Below are the code and all the weights of a small trained network. Each question names an input and a class and asks about switching units off, where a switched-off unit gives its printed mean instead of its output.

import numpy as np


def w(rows, s, z=0):
    codes = np.array(rows[::2]) - 128.0
    scale = np.full(codes.shape[1], s)
    scale[-1] = z or s
    return codes * scale


def f(y):
    return y / 2 * (1 + np.tanh(0.7978845608 * (y + 0.044715 * y**3)))


def log_softmax(a):
    a = a - a.max(-1, keepdims=True)
    return a - np.log(np.exp(a).sum(-1, keepdims=True))


def net(x, mask):
    res = np.array(x, float).reshape(1, 5) / 4 @ E
    y = f(res @ A[0][:, :-1].T + A[0][:, -1])
    res = res + np.where(mask, y, B[0][:, -1]) @ B[0][:, :-1]
    return log_softmax(res[-1] @ U[:, :-1].T + U[:, -1])


A, B = {}, {}
E = w([
[162,48,80,97,180,116,127,189,84,111,142,13],'x0',
[137,141,123,138,129,133,111,158,111,91,113,147],'x1',
[140,132,141,109,138,135,122,110,130,131,132,125],'x2',
[186,129,66,143,119,150,7,163,205,217,118,121],'x3',
[128,160,99,229,195,152,147,107,124,136,252,175],'x4',
],0.017)
A[0] = w([
[130,68,130,126,184,143,113,159,87,119,171,107,92],'neuron 0',
[112,161,144,182,144,145,125,100,154,142,178,213,90],'neuron 1',
[179,117,103,133,100,156,84,136,162,166,112,108,101],'neuron 2',
[175,131,70,180,224,149,171,128,121,118,175,96,19],'neuron 3',
[102,128,168,111,73,123,104,118,147,105,98,139,172],'neuron 4',
[124,165,174,112,5,128,135,96,169,137,62,169,235],'neuron 5',
[132,163,87,151,127,155,103,141,172,147,158,156,70],'neuron 6',
[156,110,114,163,199,134,139,144,103,136,189,118,16],'neuron 7',
[143,98,140,130,157,123,99,160,147,150,132,126,67],'neuron 8',
[123,114,105,107,122,110,111,170,122,164,143,150,69],'neuron 9',
[175,129,71,94,129,128,81,178,140,165,70,64,89],'neuron 10',
[94,116,171,77,133,105,173,147,88,95,126,109,184],'neuron 11',
[82,175,141,175,140,170,205,70,84,109,143,175,215],'neuron 12',
[130,132,182,138,129,108,165,130,81,109,133,126,254],'neuron 13',
[128,59,153,86,141,86,163,152,96,101,88,102,174],'neuron 14',
[161,82,83,92,96,129,123,173,149,141,95,71,77],'neuron 15',
[151,132,95,188,128,174,12,116,207,175,127,141,136],'neuron 16',
],0.014,0.0083)
B[0] = w([
[71,157,95,92,94,68,136,101,116,133,158,121,180],'neuron 0',
[213,65,203,106,151,218,177,158,199,90,102,76,224],'neuron 1',
[121,90,113,135,160,138,53,123,158,95,170,173,188],'neuron 2',
[82,173,89,147,113,71,120,122,95,182,138,205,192],'neuron 3',
[92,127,83,141,95,61,119,74,100,155,132,163,187],'neuron 4',
[83,186,73,165,93,35,114,183,75,183,175,247,252],'neuron 5',
[167,122,104,80,130,151,125,174,163,184,137,98,182],'neuron 6',
[100,182,86,140,114,34,112,117,109,196,166,155,176],'neuron 7',
[116,95,134,147,138,122,113,135,180,139,162,133,149],'neuron 8',
[146,108,87,169,141,130,118,131,136,134,130,117,143],'neuron 9',
[142,66,92,126,145,123,71,104,147,56,150,166,213],'neuron 10',
[102,131,137,113,117,130,170,104,99,160,73,85,214],'neuron 11',
[117,113,209,195,217,149,173,70,163,64,146,184,249],'neuron 12',
[75,141,162,120,124,119,151,78,143,95,88,129,201],'neuron 13',
[117,103,182,96,71,152,177,123,92,78,73,59,219],'neuron 14',
[122,76,118,121,154,161,99,86,162,77,157,142,198],'neuron 15',
[150,131,128,90,144,172,86,218,113,183,101,93,245],'neuron 16',
],0.012,0.032)
U = w([
[60,246,123,165,109,54,210,76,100,121,132,160,232],'0',
[139,57,133,164,227,159,134,70,199,18,156,156,127],'1',
[109,178,61,135,125,81,65,173,140,178,166,168,158],'2',
[198,166,142,137,156,208,159,200,176,158,105,96,4],'3',
[101,102,127,65,77,139,173,109,110,69,68,11,55],'4',
],0.011,0.0039)

Each question gives the input, the list of numbers given to net, and the class t.
The units are the neurons (one row each of A and B). Each row of codes is followed by its name. A weight is (code - 128) times the scale printed after its matrix; where a second scale follows, it is the last column's (A, B and U).
mask holds one flag per neuron, in row order. A switched-off neuron (its flag False) gives its mean, the last column of its row in B, instead of its output. The means were averaged over made-up inputs and are rounded, as every weight is.
A unit's drop is (log p(t) with every unit on - log p(t) with that unit switched off) / (log p(t) with every unit on - log p(t) with every unit switched off).
The circuit of an input: a set's keep is (log p(t) with only the set's units on - log p(t) with every unit switched off) / (log p(t) with every unit on - log p(t) with every unit switched off). Starting from the 12 units with the biggest drops (on a tie, the unit counted first), units are removed one at a time, each time the one whose removal leaves the highest keep (on an exact tie, the one counted first), for as long as the keep stays at least 0.8.
units of the circuit, in order: the units of the circuit, biggest drop first
top k neurons: the k neurons with the biggest drops, biggest first
drop of u: that unit's drop, to one decimal
input [-5,6,-8,0,4], class 1: top neuron : [neuron 12]
input [7,-2,3,-3,0], class 4: top 3 neurons : [neuron 5; neuron 14; neuron 12]
input [-2,-8,-3,1,-1], class 2: top 2 neurons : [neuron 12; neuron 14]
input [-5,-1,-7,1,8], class 3: top 2 neurons : [neuron 6; neuron 16]
input [1,-1,-3,7,-1], class 1: top 2 neurons : [neuron 5; neuron 10]
input [0,-8,1,2,7], class 3: top 2 neurons : [neuron 1; neuron 5]
input [1,-5,-6,5,-6], class 1: top 2 neurons : [neuron 15; neuron 10]
input [1,5,-2,-1,-2], class 4: top 2 neurons : [neuron 5; neuron 12]
input [-1,-4,-8,-7,7], class 1: top 2 neurons : [neuron 12; neuron 1]
input [6,8,7,-8,-1], class 4: top 2 neurons : [neuron 14; neuron 5]
input [3,-6,4,-5,1], class 0: top 2 neurons : [neuron 1; neuron 16]
input [-2,-7,-7,2,0], class 2: top 2 neurons : [neuron 1; neuron 14]
input [1,-1,5,-4,6], class 0: top 3 neurons : [neuron 3; neuron 7; neuron 10]
input [-5,-5,5,1,-1], class 2: units of the circuit, in order : [neuron 14]
input [2,1,-2,-5,-6], class 4: drop of neuron 14 : 0.5
input [5,-6,1,-3,0], class 4: drop of neuron 14 : 0.2
input [-2,-3,7,6,8], class 3: drop of neuron 1 : 0.4
